Below is a small trained network, with its code and all its weights. Each question gives an input and a class and asks what happens when units are switched off, that is, made to give their printed mean instead of their output.

import numpy as np


def w(rows, s, z=0):
    codes = np.array(rows[::2]) - 128.0
    scale = np.full(codes.shape[1], s)
    scale[-1] = z or s
    return codes * scale


def norm(h):
    return h / np.sqrt((h * h).mean(-1, keepdims=True) + 1e-5)


def f(y):
    return np.maximum(y, 0)


def log_softmax(a):
    a = a - a.max(-1, keepdims=True)
    return a - np.log(np.exp(a).sum(-1, keepdims=True))


def net(x, mask):
    res = np.array(x, float).reshape(1, 2) / 4 @ E
    u = 0
    for l in range(3):
        y = f(norm(res) @ A[l][:, :-1].T + A[l][:, -1])
        res = res + np.where(mask[u : u + 11], y, B[l][:, -1]) @ B[l][:, :-1]
        u += 11
    return log_softmax(norm(res)[-1] @ U[:, :-1].T + U[:, -1])


A, B = {}, {}
E = w([
[40,184,84,114,200,253,144,224,182],'x0',
[155,85,137,91,138,251,34,93,9],'x1',
],0.0045)
A[0] = w([
[68,85,119,140,73,175,148,178,125,135],'0.n1',
[134,135,126,105,164,98,39,142,122,8],'0.n2',
[129,142,131,102,222,163,124,143,179,124],'0.n3',
[138,217,96,138,139,141,146,163,170,72],'0.n4',
[213,115,134,161,95,96,105,159,62,111],'0.n5',
[164,94,153,163,93,85,113,99,133,224],'0.n6',
[145,70,143,172,94,103,232,126,206,103],'0.n7',
[2,81,163,98,91,117,80,66,123,25],'0.n8',
[200,188,65,117,138,154,49,132,117,4],'0.n9',
[149,80,56,70,132,149,71,133,65,192],'0.n10',
[71,87,93,126,181,162,76,160,154,112],'0.n11',
],0.0038,0.003)
B[0] = w([
[205,197,103,123,115,99,96,106,86,180],'0.n1',
[149,119,75,54,186,255,81,104,123,128],'0.n2',
[176,159,136,123,107,103,45,168,103,206],'0.n3',
[202,99,101,113,72,150,97,114,55,194],'0.n4',
[180,198,81,155,146,176,133,160,147,200],'0.n5',
[114,211,119,105,123,186,93,203,94,254],'0.n6',
[96,80,168,171,127,197,106,154,45,234],'0.n7',
[101,117,167,166,178,48,72,130,121,130],'0.n8',
[206,120,126,209,95,70,93,105,112,141],'0.n9',
[66,109,160,206,142,137,223,158,134,246],'0.n10',
[183,138,122,141,110,119,67,209,139,201],'0.n11',
],0.0039,0.0035)
A[1] = w([
[83,124,70,118,182,168,157,146,99,85],'1.n1',
[89,137,91,163,123,37,207,110,234,177],'1.n2',
[114,161,188,191,116,153,116,216,69,168],'1.n3',
[166,100,124,95,110,68,113,51,109,122],'1.n4',
[113,42,127,30,144,180,60,50,106,66],'1.n5',
[210,72,160,153,133,102,125,3,60,111],'1.n6',
[52,153,64,84,203,167,126,118,170,4],'1.n7',
[174,79,148,63,157,165,143,110,109,25],'1.n8',
[156,157,118,81,99,130,31,166,72,173],'1.n9',
[168,94,139,123,83,42,129,106,119,57],'1.n10',
[214,123,143,96,78,97,144,49,135,27],'1.n11',
],0.0051,0.002)
B[1] = w([
[142,115,148,82,103,116,114,150,178,160],'1.n1',
[46,58,198,175,138,253,121,94,35,194],'1.n2',
[185,131,113,129,98,43,153,71,129,254],'1.n3',
[103,116,72,76,136,141,142,169,187,156],'1.n4',
[47,70,201,224,119,166,166,149,116,154],'1.n5',
[114,167,93,71,152,163,83,194,187,188],'1.n6',
[174,143,122,32,190,108,77,164,140,149],'1.n7',
[97,113,127,167,112,124,152,135,125,139],'1.n8',
[68,120,139,171,128,95,202,110,147,215],'1.n9',
[151,148,95,84,171,179,55,183,138,164],'1.n10',
[194,195,72,45,176,147,105,179,182,155],'1.n11',
],0.0053,0.0075)
A[2] = w([
[173,198,82,77,114,144,103,183,122,4],'2.n1',
[45,28,218,177,105,194,115,107,86,134],'2.n2',
[173,176,68,42,130,124,39,170,208,92],'2.n3',
[56,74,199,223,129,144,135,115,72,63],'2.n4',
[139,153,101,85,174,136,90,187,137,63],'2.n5',
[161,142,78,124,127,68,135,23,157,61],'2.n6',
[43,108,129,127,204,117,156,86,173,4],'2.n7',
[126,179,127,155,151,125,145,166,163,152],'2.n8',
[124,190,130,77,169,221,50,141,192,100],'2.n9',
[157,156,109,82,154,53,141,113,159,154],'2.n10',
[182,209,73,2,156,105,60,214,160,10],'2.n11',
],0.0065,0.003)
B[2] = w([
[158,168,97,26,95,125,69,164,195,191],'2.n1',
[50,86,203,192,173,143,202,148,198,255],'2.n2',
[159,178,98,32,93,168,55,255,218,226],'2.n3',
[77,58,170,129,189,218,136,207,189,231],'2.n4',
[172,166,86,116,83,64,120,95,123,188],'2.n5',
[156,180,147,150,80,72,165,67,79,151],'2.n6',
[110,59,185,213,100,171,184,99,109,134],'2.n7',
[149,82,148,106,145,139,87,113,121,178],'2.n8',
[183,148,100,117,78,37,128,71,99,207],'2.n9',
[115,163,143,196,94,123,183,64,82,173],'2.n10',
[150,172,66,45,69,184,30,236,212,244],'2.n11',
],0.0065,0.0088)
U = w([
[196,203,48,31,67,133,41,228,226,249],'0',
[26,37,215,215,206,206,204,206,211,251],'1',
[175,190,143,220,58,34,218,51,85,209],'2',
[102,65,51,74,255,157,66,44,46,3],'3',
],0.0075,0.0047)

Each question gives the input, the list of numbers given to net, and the class t.
The units are the neurons (one row each of A and B). Each row of codes is followed by its name. A weight is (code - 128) times the scale printed after its matrix; where a second scale follows, it is the last column's (A, B and U).
mask holds one flag per neuron, layer by layer. A switched-off neuron (its flag False) gives its mean, the last column of its row in B, instead of its output. The means were averaged over made-up inputs and are rounded, as every weight is.
A unit's drop is (log p(t) with every unit on - log p(t) with that unit switched off) / (log p(t) with every unit on - log p(t) with every unit switched off).
most important unit: the unit with the biggest drop
k most important neurons: the k neurons with the biggest drops, biggest first
k most important neurons of layer l: the k neurons of layer l with the biggest drops, biggest first
drop when u is switched off: that unit's drop, to one decimal
input [-3,0], class 2: 2 most important neurons	[0.n6 1.n2]
input [-7,8], class 1: most important unit	1.n5
input [0,-2], class 2: 2 most important neurons	[1.n3 1.n2]
input [4,5], class 1: 3 most important neurons	[1.n6 0.n6 0.n5]
input [-6,-7], class 1: 4 most important neurons	[0.n4 1.n2 0.n1 0.n3]
input [0,-3], class 2: 2 most important neurons	[0.n7 0.n10]
input [1,3], class 2: 4 most important neurons	[1.n3 0.n10 1.n2 0.n7]
input [2,-3], class 2: 2 most important neurons	[0.n4 0.n7]
input [1,2], class 2: 2 most important neurons	[1.n3 1.n2]
input [2,-1], class 2: 2 most important neurons of layer 1	[1.n2 1.n9]
input [2,2], class 2: 2 most important neurons of layer 1	[1.n3 1.n2]
input [3,4], class 1: 3 most important neurons of layer 1	[1.n6 1.n11 1.n9]
input [-5,7], class 1: drop when 1.n5 is switched off	1.9
input [1,8], class 1: drop when 1.n6 is switched off	0.0
input [-1,0], class 2: most important neuron of layer 1	[1.n2]
input [5,-7], class 1: drop when 1.n2 is switched off	4.2
